Here is a tiny trained network, its code and every weight. The questions are about switching its units off for an input and a target symbol, where a switched-off unit gives its printed mean instead of its output.

import numpy as np


def w(rows, s, z=0):
    codes = np.array(rows[::2]) - 128.0
    scale = np.full(codes.shape[1], s)
    scale[-1] = z or s
    return codes * scale


def softmax(a):
    e = np.exp(a - a.max(-1, keepdims=True))
    return e / e.sum(-1, keepdims=True)


def log_softmax(a):
    a = a - a.max(-1, keepdims=True)
    return a - np.log(np.exp(a).sum(-1, keepdims=True))


def net(x, mask):
    ids = ['ΓΘΩαβδημπ'.index(c) for c in x.split()]
    T = len(ids)
    res = E[ids] + P[:T]
    u = 0
    for l in range(3):
        r = res
        for j in range(3):
            rows = slice(2 * j, 2 * j + 2)
            q, k, v = (r @ M[l][rows].T for M in (Q, K, V))
            z = softmax(np.where(np.tri(T) > 0, q @ k.T / 2**0.5, -1e9)) @ v
            o = O[l][rows]
            res = res + np.where(mask[u + j], z, o[:, -1]) @ o[:, :-1]
        u += 3
    return log_softmax(res[-1] @ U[:, :-1].T + U[:, -1])


Q, K, V, O = {}, {}, {}, {}
E = w([
[123,88,125,88,106],'Γ',
[171,119,253,138,80],'Θ',
[141,180,124,118,48],'Ω',
[195,84,118,61,134],'α',
[179,56,119,47,113],'β',
[136,179,73,173,101],'δ',
[65,87,127,102,219],'η',
[159,110,140,234,201],'μ',
[100,161,203,135,56],'π',
],0.019)
P = w([
[147,223,155,196,31],'0',
[135,83,73,203,2],'1',
[129,79,67,166,33],'2',
[134,86,84,137,65],'3',
[133,95,99,116,93],'4',
[134,96,115,105,120],'5',
[137,99,133,95,148],'6',
[135,99,148,85,167],'7',
[143,102,160,78,193],'8',
[146,96,173,82,219],'9',
[151,100,191,74,235],'10',
[164,98,201,68,244],'11',
],0.0079)
Q[0] = w([
[191,101,134,74,138],'0.h1',
[128,54,66,106,176],'0.h1',
[165,105,125,173,133],'0.h2',
[161,171,106,105,106],'0.h2',
[73,183,252,93,69],'0.h3',
[141,42,159,100,118],'0.h3',
],0.012)
K[0] = w([
[158,69,167,102,185],'0.h1',
[164,105,133,151,223],'0.h1',
[87,63,72,137,149],'0.h2',
[110,141,143,116,102],'0.h2',
[76,122,193,61,17],'0.h3',
[184,11,241,67,208],'0.h3',
],0.011)
V[0] = w([
[48,105,168,187,177],'0.h1',
[57,152,127,66,86],'0.h1',
[86,206,170,114,175],'0.h2',
[112,1,86,144,117],'0.h2',
[102,95,179,175,165],'0.h3',
[122,194,78,170,89],'0.h3',
],0.0092)
O[0] = w([
[156,194,81,44,230,141],'0.h1',
[103,157,92,197,117,2],'0.h1',
[158,53,122,183,119,42],'0.h2',
[146,255,98,65,130,194],'0.h2',
[57,173,120,121,37,191],'0.h3',
[139,177,231,55,193,110],'0.h3',
],0.0077,0.0075)
Q[1] = w([
[88,146,189,81,173],'1.h1',
[110,171,52,181,81],'1.h1',
[132,64,188,150,78],'1.h2',
[108,72,124,9,130],'1.h2',
[135,129,195,85,132],'1.h3',
[86,175,110,78,99],'1.h3',
],0.012)
K[1] = w([
[59,175,39,192,204],'1.h1',
[241,36,144,159,107],'1.h1',
[133,109,137,127,93],'1.h2',
[125,7,157,5,110],'1.h2',
[79,160,161,132,85],'1.h3',
[75,183,131,198,194],'1.h3',
],0.012)
V[1] = w([
[50,254,103,128,119],'1.h1',
[177,148,145,84,70],'1.h1',
[220,109,48,105,248],'1.h2',
[127,215,151,180,170],'1.h2',
[43,103,138,4,62],'1.h3',
[213,98,113,38,19],'1.h3',
],0.0086)
O[1] = w([
[152,198,66,70,164,236],'1.h1',
[47,187,120,163,103,230],'1.h1',
[52,100,180,168,88,252],'1.h2',
[208,151,182,136,110,87],'1.h2',
[101,209,61,168,145,89],'1.h3',
[50,255,146,85,156,222],'1.h3',
],0.0099,0.0032)
Q[2] = w([
[146,194,213,191,252],'2.h1',
[143,162,164,255,79],'2.h1',
[231,94,188,184,55],'2.h2',
[149,169,100,131,89],'2.h2',
[133,138,110,126,130],'2.h3',
[102,81,114,203,129],'2.h3',
],0.0096)
K[2] = w([
[143,107,250,246,100],'2.h1',
[165,200,107,167,93],'2.h1',
[131,108,117,118,51],'2.h2',
[159,144,111,144,110],'2.h2',
[119,96,137,120,114],'2.h3',
[119,127,107,66,123],'2.h3',
],0.014)
V[2] = w([
[127,115,164,225,153],'2.h1',
[140,120,130,136,60],'2.h1',
[81,169,110,112,156],'2.h2',
[177,163,134,123,87],'2.h2',
[163,101,127,244,105],'2.h3',
[113,86,101,42,113],'2.h3',
],0.011)
O[2] = w([
[178,159,45,71,138,67],'2.h1',
[93,176,177,54,152,176],'2.h1',
[193,8,175,112,72,165],'2.h2',
[92,111,205,118,254,241],'2.h2',
[143,13,149,185,151,225],'2.h3',
[139,194,106,104,29,1],'2.h3',
],0.0059,0.0061)
U = w([
[173,169,85,62,148,169],'Γ',
[140,130,117,146,118,40],'Θ',
[142,130,116,143,120,37],'Ω',
[147,148,192,254,88,254],'α',
[114,158,114,111,98,54],'β',
[95,135,98,178,150,73],'δ',
[157,113,43,180,103,208],'η',
[135,75,134,89,107,65],'μ',
[103,119,74,177,149,113],'π',
],0.011,0.0079)

Each question gives the input, a string of symbols that net reads in full, and the target symbol t.
The units are the heads (2 rows each of Q, K, V and O). Each row of codes is followed by its name. A weight is (code - 128) times the scale printed after its matrix; where a second scale follows, it is the last column's (O and U).
mask holds one flag per head, layer by layer. A switched-off head (its flag False) gives its mean, the last column of its rows in O, instead of its output. The means were averaged over made-up inputs and are rounded, as every weight is.
A unit's drop is (log p(t) with every unit on - log p(t) with that unit switched off) / (log p(t) with every unit on - log p(t) with every unit switched off).
The circuit of an input: a set's keep is (log p(t) with only the set's units on - log p(t) with every unit switched off) / (log p(t) with every unit on - log p(t) with every unit switched off). Starting from all 9 units, units are removed one at a time, each time the one whose removal leaves the highest keep (on an exact tie, the one counted first), for as long as the keep stays at least 0.8.
circuit, biggest first: the units of the circuit, biggest drop first
unit that matters most: the unit with the biggest drop
heads that matter: for each layer, one digit per head in row order, 1 if its drop is at least 0.15 and else 0, layers parted by /
drop when u is switched off: that unit's drop, to one decimal
input δ δ π Γ μ η, target μ: unit that matters most	0.h1
input μ Γ μ δ μ δ Γ β Γ, target β: circuit, biggest first	[0.h3; 2.h3; 1.h2]
input β μ α β Γ μ μ η Θ π π, target Γ: circuit, biggest first	[2.h3; 1.h3]
input μ μ Θ Ω μ Γ, target μ: heads that matter	100 / 001 / 000
input δ Γ α, target δ: circuit, biggest first	[1.h3; 1.h2; 0.h3]
input α β α α η Γ, target η: heads that matter	000 / 011 / 010
input β μ Θ α β Θ, target Γ: circuit, biggest first	[0.h1; 1.h2]
input Γ η Γ η β, target η: circuit, biggest first	[1.h3; 2.h2; 0.h1]
input μ Θ α α η μ α Θ, target Γ: heads that matter	100 / 011 / 100
input μ μ Ω β δ Γ, target δ: circuit, biggest first	[1.h2; 2.h2; 2.h1]
input α α δ α μ α Ω β β, target β: heads that matter	001 / 010 / 001
input β μ μ β Γ β β, target β: circuit, biggest first	[2.h3; 0.h1; 1.h2; 1.h1]
input μ Θ α μ η β δ α δ μ Ω, target α: heads that matter	100 / 000 / 100
input η α α μ α α η, target η: unit that matters most	0.h3
input δ δ δ μ π δ α Θ μ δ, target Γ: heads that matter	001 / 000 / 100
input π η δ μ α μ δ Θ π, target Γ: heads that matter	101 / 100 / 000
input β μ Γ α μ α β α, target β: heads that matter	101 / 011 / 001
input μ Θ π μ δ, target α: heads that matter	100 / 000 / 000
input μ μ μ α α μ μ β β δ, target α: drop when 1.h3 is switched off	1.4
input δ Θ π δ δ μ α, target μ: unit that matters most	0.h2
input Γ μ Γ α α, target α: drop when 0.h1 is switched off	0.5
input Θ π δ β Γ, target δ: drop when 2.h1 is switched off	0.0
input μ π μ Ω, target α: drop when 2.h3 is switched off	0.3
